Below are the code and all the weights of a small trained network. Each question names an input and a class and asks about switching units off, where a switched-off unit gives its printed mean instead of its output.

import numpy as np


def w(rows, s, z=0):
    codes = np.array(rows[::2]) - 128.0
    scale = np.full(codes.shape[1], s)
    scale[-1] = z or s
    return codes * scale


def norm(h):
    return h / np.sqrt((h * h).mean(-1, keepdims=True) + 1e-5)


def f(y):
    return np.maximum(y, 0)


def log_softmax(a):
    a = a - a.max(-1, keepdims=True)
    return a - np.log(np.exp(a).sum(-1, keepdims=True))


def net(x, mask):
    res = np.array(x, float).reshape(1, 6) / 4 @ E
    u = 0
    for l in range(2):
        y = f(norm(res) @ A[l][:, :-1].T + A[l][:, -1])
        res = res + np.where(mask[u : u + 16], y, B[l][:, -1]) @ B[l][:, :-1]
        u += 16
    return log_softmax(norm(res)[-1] @ U[:, :-1].T + U[:, -1])


A, B = {}, {}
E = w([
[210,146,108,46,121,119,1,159,166,187,191,111],'x0',
[86,67,99,40,55,99,86,122,111,137,69,96],'x1',
[23,177,153,107,130,98,85,227,78,103,176,98],'x2',
[167,115,71,108,106,221,62,150,61,130,87,137],'x3',
[203,158,160,70,92,153,206,187,106,170,168,122],'x4',
[117,155,144,109,204,145,93,146,172,193,190,166],'x5',
],0.0092)
A[0] = w([
[196,117,127,65,128,147,120,112,150,179,138,129,134],'0.n1',
[156,111,115,170,149,194,85,97,92,144,55,142,87],'0.n2',
[161,106,110,149,135,181,106,76,120,136,85,141,120],'0.n3',
[159,99,120,106,56,107,147,81,94,99,51,120,95],'0.n4',
[59,114,131,160,121,99,172,94,115,135,97,122,157],'0.n5',
[99,105,121,140,120,118,153,93,139,115,100,137,76],'0.n6',
[79,121,127,174,156,125,114,93,130,140,116,141,40],'0.n7',
[204,125,129,182,119,141,252,90,135,118,113,126,126],'0.n8',
[30,108,131,140,149,126,181,68,147,120,94,132,162],'0.n9',
[145,129,142,151,186,84,87,51,244,138,175,140,78],'0.n10',
[159,109,109,131,87,107,70,109,112,90,104,111,43],'0.n11',
[158,127,136,103,136,156,140,134,143,160,127,136,151],'0.n12',
[79,130,139,159,141,130,154,132,131,116,147,119,144],'0.n13',
[92,131,119,128,118,116,77,173,132,116,151,124,95],'0.n14',
[167,129,134,127,142,152,198,111,153,141,131,140,2],'0.n15',
[124,131,114,101,163,140,124,169,145,142,157,130,193],'0.n16',
],0.015,0.0034)
B[0] = w([
[149,142,113,84,126,146,135,176,199,82,114,185,207],'0.n1',
[67,132,85,116,109,170,162,4,148,106,207,114,197],'0.n2',
[170,160,184,158,182,164,40,134,121,66,108,75,194],'0.n3',
[120,38,53,92,100,128,132,163,163,126,132,55,232],'0.n4',
[46,136,124,111,163,152,107,162,162,141,141,114,229],'0.n5',
[122,123,177,65,30,164,121,79,123,125,66,164,182],'0.n6',
[151,186,86,43,110,78,143,161,123,103,87,147,179],'0.n7',
[198,172,189,170,228,68,146,84,64,49,122,151,253],'0.n8',
[98,141,103,124,130,182,143,157,187,204,96,208,247],'0.n9',
[134,88,65,200,52,50,119,101,195,213,154,71,234],'0.n10',
[91,114,106,65,100,137,163,151,84,178,116,160,182],'0.n11',
[115,127,111,72,143,113,119,147,125,144,157,136,168],'0.n12',
[89,150,75,134,149,116,186,166,112,107,135,138,196],'0.n13',
[164,147,173,217,165,117,105,146,128,52,149,91,181],'0.n14',
[169,126,178,113,67,67,187,132,103,151,83,127,175],'0.n15',
[102,106,191,118,97,179,95,134,92,165,137,158,179],'0.n16',
],0.018,0.013)
A[1] = w([
[237,139,91,112,186,63,165,126,43,106,119,154,58],'1.n1',
[134,190,205,226,157,58,118,99,8,157,108,122,121],'1.n2',
[132,89,94,189,81,134,81,51,130,114,159,122,3],'1.n3',
[149,144,138,153,136,124,219,55,131,164,191,177,117],'1.n4',
[104,156,203,133,161,204,94,76,83,64,126,175,69],'1.n5',
[89,91,114,194,136,120,128,161,125,144,101,195,108],'1.n6',
[208,107,173,59,108,135,86,157,120,187,152,171,94],'1.n7',
[163,86,141,78,125,165,129,52,128,143,99,159,97],'1.n8',
[157,153,75,86,181,117,176,108,139,117,77,173,150],'1.n9',
[104,104,148,164,91,146,66,160,155,194,126,119,133],'1.n10',
[165,116,130,157,116,76,82,64,199,156,125,122,40],'1.n11',
[69,205,137,128,130,122,97,187,82,134,217,124,182],'1.n12',
[111,92,174,159,145,132,228,75,106,152,69,147,107],'1.n13',
[125,112,55,99,153,203,71,87,124,144,110,160,48],'1.n14',
[101,81,152,120,102,195,161,111,57,115,196,79,115],'1.n15',
[138,229,120,180,173,111,92,111,198,178,130,160,142],'1.n16',
],0.015,0.0034)
B[1] = w([
[123,87,159,117,49,133,200,156,63,135,108,107,211],'1.n1',
[99,171,117,185,94,95,136,107,86,249,70,63,224],'1.n2',
[190,109,137,144,110,107,81,134,145,106,148,158,181],'1.n3',
[125,156,139,148,156,152,100,197,122,167,88,75,201],'1.n4',
[94,145,81,108,87,124,164,83,162,185,104,187,200],'1.n5',
[154,108,164,65,162,163,101,146,124,148,135,113,198],'1.n6',
[69,126,152,136,181,144,118,163,154,126,126,166,191],'1.n7',
[91,138,133,174,130,82,94,203,84,67,175,140,175],'1.n8',
[156,99,189,140,139,156,139,115,95,97,206,141,239],'1.n9',
[121,132,75,100,174,130,219,111,105,103,93,84,212],'1.n10',
[100,97,93,121,144,159,48,71,69,82,134,121,210],'1.n11',
[201,161,193,135,138,138,97,139,134,114,154,176,236],'1.n12',
[136,218,116,144,138,149,44,157,154,154,161,85,200],'1.n13',
[152,170,144,195,179,82,131,83,138,141,123,110,203],'1.n14',
[167,74,129,142,133,77,89,115,158,147,142,141,182],'1.n15',
[122,65,129,115,115,128,103,161,109,86,120,62,253],'1.n16',
],0.02,0.011)
U = w([
[176,182,193,223,123,87,130,124,32,204,103,58,201],'0',
[149,138,62,142,84,133,179,115,118,142,90,177,4],'1',
[156,34,44,159,137,81,37,59,146,59,176,45,198],'2',
[36,55,5,65,112,125,179,160,180,223,61,96,140],'3',
[103,158,190,91,223,174,107,236,163,110,163,173,193],'4',
[216,61,185,97,89,101,209,161,50,52,154,143,63],'5',
[194,184,145,169,113,113,82,71,151,200,156,250,56],'6',
[65,203,102,144,177,181,172,6,140,79,136,181,80],'7',
],0.013,0.0047)

Each question gives the input, the list of numbers given to net, and the class t.
The units are the neurons (one row each of A and B). Each row of codes is followed by its name. A weight is (code - 128) times the scale printed after its matrix; where a second scale follows, it is the last column's (A, B and U).
mask holds one flag per neuron, layer by layer. A switched-off neuron (its flag False) gives its mean, the last column of its row in B, instead of its output. The means were averaged over made-up inputs and are rounded, as every weight is.
A unit's drop is (log p(t) with every unit on - log p(t) with that unit switched off) / (log p(t) with every unit on - log p(t) with every unit switched off).
The circuit of an input: a set's keep is (log p(t) with only the set's units on - log p(t) with every unit switched off) / (log p(t) with every unit on - log p(t) with every unit switched off). Starting from the 12 units with the biggest drops (on a tie, the unit counted first), units are removed one at a time, each time the one whose removal leaves the highest keep (on an exact tie, the one counted first), for as long as the keep stays at least 0.8.
units of the circuit, in order: the units of the circuit, biggest drop first
unit that matters most: the unit with the biggest drop
k most important neurons: the k neurons with the biggest drops, biggest first
k most important neurons of layer l: the k neurons of layer l with the biggest drops, biggest first
input [-2,-3,-7,8,-1,1], class 7: units of the circuit, in order => (0.n2)
input [6,5,8,-1,3,-4], class 6: 2 most important neurons of layer 1 => (1.n12; 1.n16)
input [1,-1,1,5,-2,2], class 6: 3 most important neurons => (0.n10; 1.n5; 0.n4)
input [5,5,-4,-3,2,5], class 3: 4 most important neurons => (0.n10; 0.n8; 0.n1; 0.n2)
input [-6,3,-3,5,-2,-3], class 2: 4 most important neurons of layer 0 => (0.n4; 0.n1; 0.n2; 0.n13)
input [4,0,-5,0,2,5], class 2: 2 most important neurons => (0.n10; 1.n11)
input [6,-6,8,-2,-1,8], class 0: 3 most important neurons of layer 1 => (1.n2; 1.n12; 1.n15)
input [-3,8,-6,4,6,-2], class 5: 3 most important neurons of layer 0 => (0.n8; 0.n10; 0.n5)
input [-4,-6,1,3,-8,6], class 2: 4 most important neurons => (0.n10; 1.n16; 0.n11; 0.n4)
input [3,-7,7,6,-4,-4], class 6: 2 most important neurons => (0.n8; 0.n10)
input [2,-1,5,2,-5,0], class 0: 2 most important neurons => (0.n14; 1.n2)
input [-6,3,2,-3,-1,4], class 4: 2 most important neurons => (0.n10; 0.n4)
input [-5,-3,-1,5,-1,6], class 7: 2 most important neurons of layer 0 => (0.n2; 0.n10)
input [4,5,-4,3,8,-4], class 4: unit that matters most => 0.n1
input [-8,5,3,1,0,3], class 3: 2 most important neurons of layer 0 => (0.n8; 0.n9)
input [7,0,1,0,0,3], class 2: 2 most important neurons => (0.n10; 0.n9)
input [2,8,7,-6,-1,-1], class 4: 4 most important neurons => (0.n8; 0.n15; 0.n3; 0.n10)
input [-6,-5,1,3,-8,0], class 7: 2 most important neurons of layer 0 => (0.n2; 0.n6)
input [3,2,8,6,-7,-1], class 6: 2 most important neurons of layer 0 => (0.n8; 0.n10)
input [1,-3,3,4,8,-3], class 4: 2 most important neurons of layer 1 => (1.n7; 1.n16)
input [6,-4,1,-2,-1,6], class 2: most important neuron of layer 0 => (0.n10)
input [4,5,-2,7,2,6], class 4: 2 most important neurons => (0.n1; 1.n7)
input [7,-3,3,-5,2,-4], class 2: 2 most important neurons => (0.n8; 0.n10)
input [-2,-1,-2,-5,-7,2], class 3: 2 most important neurons => (0.n10; 0.n9)
input [-6,-7,-6,7,-6,2], class 7: 2 most important neurons => (0.n2; 1.n5)
input [-1,-5,1,-2,8,7], class 0: 3 most important neurons => (0.n9; 0.n4; 1.n2)
input [5,-6,6,-1,-2,5], class 0: 3 most important neurons => (0.n4; 0.n14; 0.n1)
input [7,-1,-5,-8,6,-7], class 5: most important neuron of layer 0 => (0.n1)
input [-5,-5,-5,-3,-6,8], class 2: 2 most important neurons of layer 1 => (1.n11; 1.n16)
input [-5,6,-2,-5,3,-1], class 4: 2 most important neurons of layer 0 => (0.n8; 0.n10)
